Below is a small trained network, with its code and all its weights. Each question gives an input and a class and asks what happens when units are switched off, that is, made to give their printed mean instead of their output.

import numpy as np


def w(rows, s, z=0):
    codes = np.array(rows[::2]) - 128.0
    scale = np.full(codes.shape[1], s)
    scale[-1] = z or s
    return codes * scale


def norm(h):
    return h / np.sqrt((h * h).mean(-1, keepdims=True) + 1e-5)


def f(y):
    return np.maximum(y, 0)


def log_softmax(a):
    a = a - a.max(-1, keepdims=True)
    return a - np.log(np.exp(a).sum(-1, keepdims=True))


def net(x, mask):
    res = np.array(x, float).reshape(1, 4) / 4 @ E
    u = 0
    for l in range(2):
        y = f(norm(res) @ A[l][:, :-1].T + A[l][:, -1])
        res = res + np.where(mask[u : u + 13], y, B[l][:, -1]) @ B[l][:, :-1]
        u += 13
    return log_softmax(norm(res)[-1] @ U[:, :-1].T + U[:, -1])


A, B = {}, {}
E = w([
[127,128,126,128,130],'x0',
[171,125,210,124,214],'x1',
[216,157,114,69,93],'x2',
[187,2,84,168,136],'x3',
],0.00044)
A[0] = w([
[44,99,172,211,126,26],'L0N1',
[203,154,176,139,197,47],'L0N2',
[94,145,63,177,79,20],'L0N3',
[127,162,41,123,53,53],'L0N4',
[102,148,57,165,74,21],'L0N5',
[46,97,172,213,128,27],'L0N6',
[129,129,129,129,125,114],'L0N7',
[182,146,175,167,199,2],'L0N8',
[62,246,163,27,100,194],'L0N9',
[173,138,173,177,199,23],'L0N10',
[47,98,171,214,128,30],'L0N11',
[185,147,135,105,80,10],'L0N12',
[206,18,87,63,132,120],'L0N13',
],0.0013,0.0007)
B[0] = w([
[133,152,21,78,224,166],'L0N1',
[57,75,143,70,42,166],'L0N2',
[88,45,202,47,119,160],'L0N3',
[109,60,249,70,146,183],'L0N4',
[100,57,212,63,129,162],'L0N5',
[130,154,19,76,228,166],'L0N6',
[126,128,126,126,125,128],'L0N7',
[55,62,164,54,50,148],'L0N8',
[142,94,117,238,127,253],'L0N9',
[55,66,159,57,64,150],'L0N10',
[131,154,18,75,228,167],'L0N11',
[150,157,60,78,197,144],'L0N12',
[102,192,143,212,127,219],'L0N13',
],0.0013,0.0012)
A[1] = w([
[135,27,105,221,151,182],'L1N1',
[141,106,243,80,247,197],'L1N2',
[73,215,152,156,126,100],'L1N3',
[78,215,154,169,123,80],'L1N4',
[113,180,152,162,117,3],'L1N5',
[64,105,47,99,44,122],'L1N6',
[59,214,151,130,146,168],'L1N7',
[61,107,47,97,41,119],'L1N8',
[84,218,162,161,125,38],'L1N9',
[234,150,137,67,93,145],'L1N10',
[230,177,117,76,93,89],'L1N11',
[140,34,92,240,153,146],'L1N12',
[228,162,97,80,77,95],'L1N13',
],0.0014,0.0005)
B[1] = w([
[175,249,145,141,82,255],'L1N1',
[68,79,102,50,25,244],'L1N2',
[223,116,113,165,102,187],'L1N3',
[224,120,113,167,101,182],'L1N4',
[179,126,110,156,109,144],'L1N5',
[139,96,222,70,164,220],'L1N6',
[221,107,106,157,102,209],'L1N7',
[141,92,226,67,165,221],'L1N8',
[212,115,104,158,103,176],'L1N9',
[35,128,78,166,202,219],'L1N10',
[46,119,73,169,214,203],'L1N11',
[179,253,150,148,79,248],'L1N12',
[48,132,88,165,217,206],'L1N13',
],0.0015,0.00096)
U = w([
[242,194,135,222,58,254],'0',
[75,48,217,19,74,115],'1',
[61,149,26,139,255,9],'2',
],0.0064,0.00073)

Each question gives the input, the list of numbers given to net, and the class t.
The units are the neurons (one row each of A and B). Each row of codes is followed by its name. A weight is (code - 128) times the scale printed after its matrix; where a second scale follows, it is the last column's (A, B and U).
mask holds one flag per neuron, layer by layer. A switched-off neuron (its flag False) gives its mean, the last column of its row in B, instead of its output. The means were averaged over made-up inputs and are rounded, as every weight is.
A unit's drop is (log p(t) with every unit on - log p(t) with that unit switched off) / (log p(t) with every unit on - log p(t) with every unit switched off).
The circuit of an input: a set's keep is (log p(t) with only the set's units on - log p(t) with every unit switched off) / (log p(t) with every unit on - log p(t) with every unit switched off). Starting from the 12 units with the biggest drops (on a tie, the unit counted first), units are removed one at a time, each time the one whose removal leaves the highest keep (on an exact tie, the one counted first), for as long as the keep stays at least 0.8.
circuit, biggest first: the units of the circuit, biggest drop first
k most important neurons: the k neurons with the biggest drops, biggest first
top k neurons in layer l: the k neurons of layer l with the biggest drops, biggest first
drop of u: that unit's drop, to one decimal
input [4,3,-4,4], class 0: 3 most important neurons -> (L1N12; L1N1; L1N10)
input [-2,-3,7,6], class 2: circuit, biggest first -> (L1N13; L1N10; L1N11)
input [7,-2,5,-4], class 2: circuit, biggest first -> (L1N11; L1N13)
input [8,0,-5,6], class 0: circuit, biggest first -> (L1N12)
input [-6,-5,-5,8], class 0: circuit, biggest first -> (L1N12; L1N1)
input [0,8,-2,5], class 1: 2 most important neurons -> (L1N2; L0N9)
input [8,-6,6,5], class 1: top 2 neurons in layer 1 -> (L1N8; L1N6)
input [6,2,-1,-2], class 0: 2 most important neurons -> (L0N9; L0N4)
input [1,5,4,-3], class 1: 2 most important neurons -> (L1N2; L0N2)
input [-8,-8,8,2], class 1: drop of L1N8 -> 0.4
input [1,-5,3,3], class 1: drop of L0N9 -> 0.4
input [-5,-5,7,-3], class 2: drop of L1N13 -> 0.1
